Below is a small trained network, with its code and all its weights. Each question gives an input and a target symbol and asks what happens when units are switched off, that is, made to give their printed mean instead of their output.

import numpy as np


def w(rows, s, z=0):
    codes = np.array(rows[::2]) - 128.0
    scale = np.full(codes.shape[1], s)
    scale[-1] = z or s
    return codes * scale


def f(y):
    return y / 2 * (1 + np.tanh(0.7978845608 * (y + 0.044715 * y**3)))


def softmax(a):
    e = np.exp(a - a.max(-1, keepdims=True))
    return e / e.sum(-1, keepdims=True)


def log_softmax(a):
    a = a - a.max(-1, keepdims=True)
    return a - np.log(np.exp(a).sum(-1, keepdims=True))


def net(x, mask):
    ids = ['ΓΔΠΨζξφ'.index(c) for c in x.split()]
    T = len(ids)
    res = E[ids] + P[:T]
    r = res
    for j in range(3):
        rows = slice(3 * j, 3 * j + 3)
        q, k, v = (r @ M[0][rows].T for M in (Q, K, V))
        z = softmax(np.where(np.tri(T) > 0, q @ k.T / 3**0.5, -1e9)) @ v
        o = O[0][rows]
        res = res + np.where(mask[j], z, o[:, -1]) @ o[:, :-1]
    y = f(res @ A[0][:, :-1].T + A[0][:, -1])
    res = res + np.where(mask[3:11], y, B[0][:, -1]) @ B[0][:, :-1]
    return log_softmax(res[-1] @ U[:, :-1].T + U[:, -1])


Q, K, V, O, A, B = {}, {}, {}, {}, {}, {}
E = w([
[106,115,76,95,162],'Γ',
[161,142,93,175,114],'Δ',
[100,104,147,131,114],'Π',
[107,144,99,102,139],'Ψ',
[159,41,252,89,100],'ζ',
[91,182,74,39,52],'ξ',
[21,136,100,85,145],'φ',
],0.013)
P = w([
[132,237,127,145,94],'0',
[155,115,197,145,229],'1',
[254,69,109,25,116],'2',
[142,212,200,112,214],'3',
[60,134,118,101,72],'4',
[186,171,194,118,213],'5',
[154,74,138,62,55],'6',
[143,214,175,116,210],'7',
[161,39,155,77,69],'8',
[148,195,161,113,222],'9',
[151,21,103,83,85],'10',
[183,197,195,121,189],'11',
[46,132,171,98,40],'12',
],0.0066)
Q[0] = w([
[159,157,143,237,175],'head 0',
[254,168,115,68,109],'head 0',
[225,66,131,94,197],'head 0',
[138,89,24,24,65],'head 1',
[106,194,96,59,113],'head 1',
[162,182,162,198,249],'head 1',
[54,132,125,188,25],'head 2',
[62,188,167,207,210],'head 2',
[210,188,165,254,153],'head 2',
],0.0075)
K[0] = w([
[101,153,110,157,226],'head 0',
[43,208,140,142,59],'head 0',
[81,150,177,185,108],'head 0',
[39,219,38,98,107],'head 1',
[166,200,102,99,75],'head 1',
[175,59,205,141,156],'head 1',
[137,74,57,167,163],'head 2',
[190,91,132,90,199],'head 2',
[75,172,126,97,254],'head 2',
],0.0083)
V[0] = w([
[180,101,137,112,254],'head 0',
[153,53,175,81,116],'head 0',
[67,59,165,59,81],'head 0',
[50,186,117,175,232],'head 1',
[52,157,47,150,151],'head 1',
[60,151,103,73,174],'head 1',
[165,117,24,204,89],'head 2',
[157,192,82,119,135],'head 2',
[73,186,73,79,125],'head 2',
],0.0085)
O[0] = w([
[125,87,156,52,2,116],'head 0',
[121,73,207,80,158,224],'head 0',
[65,204,187,48,224,245],'head 0',
[115,200,186,131,62,64],'head 1',
[81,181,188,201,50,70],'head 1',
[133,226,194,159,95,168],'head 1',
[131,45,46,165,60,3],'head 2',
[214,115,53,156,75,86],'head 2',
[111,222,18,143,122,115],'head 2',
],0.0065,0.0056)
A[0] = w([
[50,115,143,161,135,171],'neuron 0',
[35,130,132,52,106,149],'neuron 1',
[108,114,35,204,229,118],'neuron 2',
[33,71,185,101,82,208],'neuron 3',
[62,126,78,163,186,188],'neuron 4',
[132,170,115,142,152,30],'neuron 5',
[65,111,121,82,143,74],'neuron 6',
[138,108,134,81,254,4],'neuron 7',
],0.0066,0.0041)
B[0] = w([
[116,112,94,87,154,154],'neuron 0',
[170,122,153,179,147,230],'neuron 1',
[164,177,29,160,164,137],'neuron 2',
[212,88,63,178,108,245],'neuron 3',
[253,145,64,161,144,148],'neuron 4',
[197,155,140,166,104,118],'neuron 5',
[175,26,143,167,101,169],'neuron 6',
[79,125,115,61,63,255],'neuron 7',
],0.0068,0.0081)
U = w([
[198,144,64,163,253,219],'Γ',
[129,254,182,106,181,67],'Δ',
[124,141,103,108,80,59],'Π',
[106,138,117,152,165,34],'Ψ',
[145,152,107,111,99,3],'ζ',
[146,69,58,152,59,230],'ξ',
[84,136,159,64,211,173],'φ',
],0.0059,0.002)

Each question gives the input, a string of symbols that net reads in full, and the target symbol t.
The units are the heads (3 rows each of Q, K, V and O) and the neurons (one row each of A and B). Each row of codes is followed by its name. A weight is (code - 128) times the scale printed after its matrix; where a second scale follows, it is the last column's (O, A, B and U).
mask holds one flag per unit, heads first, then neurons. A switched-off unit (its flag False) gives its mean, the last column of its rows in O or B, instead of its output. The means were averaged over made-up inputs and are rounded, as every weight is.
A unit's drop is (log p(t) with every unit on - log p(t) with that unit switched off) / (log p(t) with every unit on - log p(t) with every unit switched off).
The circuit of an input: a set's keep is (log p(t) with only the set's units on - log p(t) with every unit switched off) / (log p(t) with every unit on - log p(t) with every unit switched off). Starting from all 11 units, units are removed one at a time, each time the one whose removal leaves the highest keep (on an exact tie, the one counted first), for as long as the keep stays at least 0.8.
circuit, biggest first: the units of the circuit, biggest drop first
most important unit: the unit with the biggest drop
top k neurons: the k neurons with the biggest drops, biggest first
which heads matter: for each layer, one digit per head in row order, 1 if its drop is at least 0.15 and else 0, layers parted by /
drop when u is switched off: that unit's drop, to one decimal
input φ Γ Δ Γ Δ ζ φ, target ξ: circuit, biggest first	(head 2; head 0)
input Ψ Ψ Γ φ φ ζ Ψ, target Δ: circuit, biggest first	(head 1)
input Δ ζ Δ ξ Π, target ξ: circuit, biggest first	(head 2; head 0)
input φ ζ φ φ Π Δ Π ζ ζ ζ ξ, target Δ: which heads matter	110
input φ ζ Δ, target Δ: circuit, biggest first	(head 1; neuron 3)
input ζ Π ξ ξ φ, target Γ: which heads matter	100
input φ ξ Γ, target Δ: top 2 neurons	(neuron 3; neuron 6)
input ξ φ φ, target Γ: which heads matter	101
input Δ Π Δ Ψ ζ, target ξ: circuit, biggest first	(head 2; neuron 3)
input ζ Π ζ φ φ Δ Δ, target Δ: top 3 neurons	(neuron 3; neuron 6; neuron 7)
input Δ Δ Δ, target ξ: drop when head 0 is switched off	0.5
input φ φ Γ φ φ φ φ, target Δ: drop when head 0 is switched off	-0.1
input ζ ζ ζ ζ φ φ ζ ζ ζ ζ ζ ζ Δ, target φ: drop when neuron 3 is switched off	-0.1
input Δ Γ Δ, target ξ: drop when head 1 is switched off	0.1
input ζ ζ Δ, target φ: most important unit	head 2
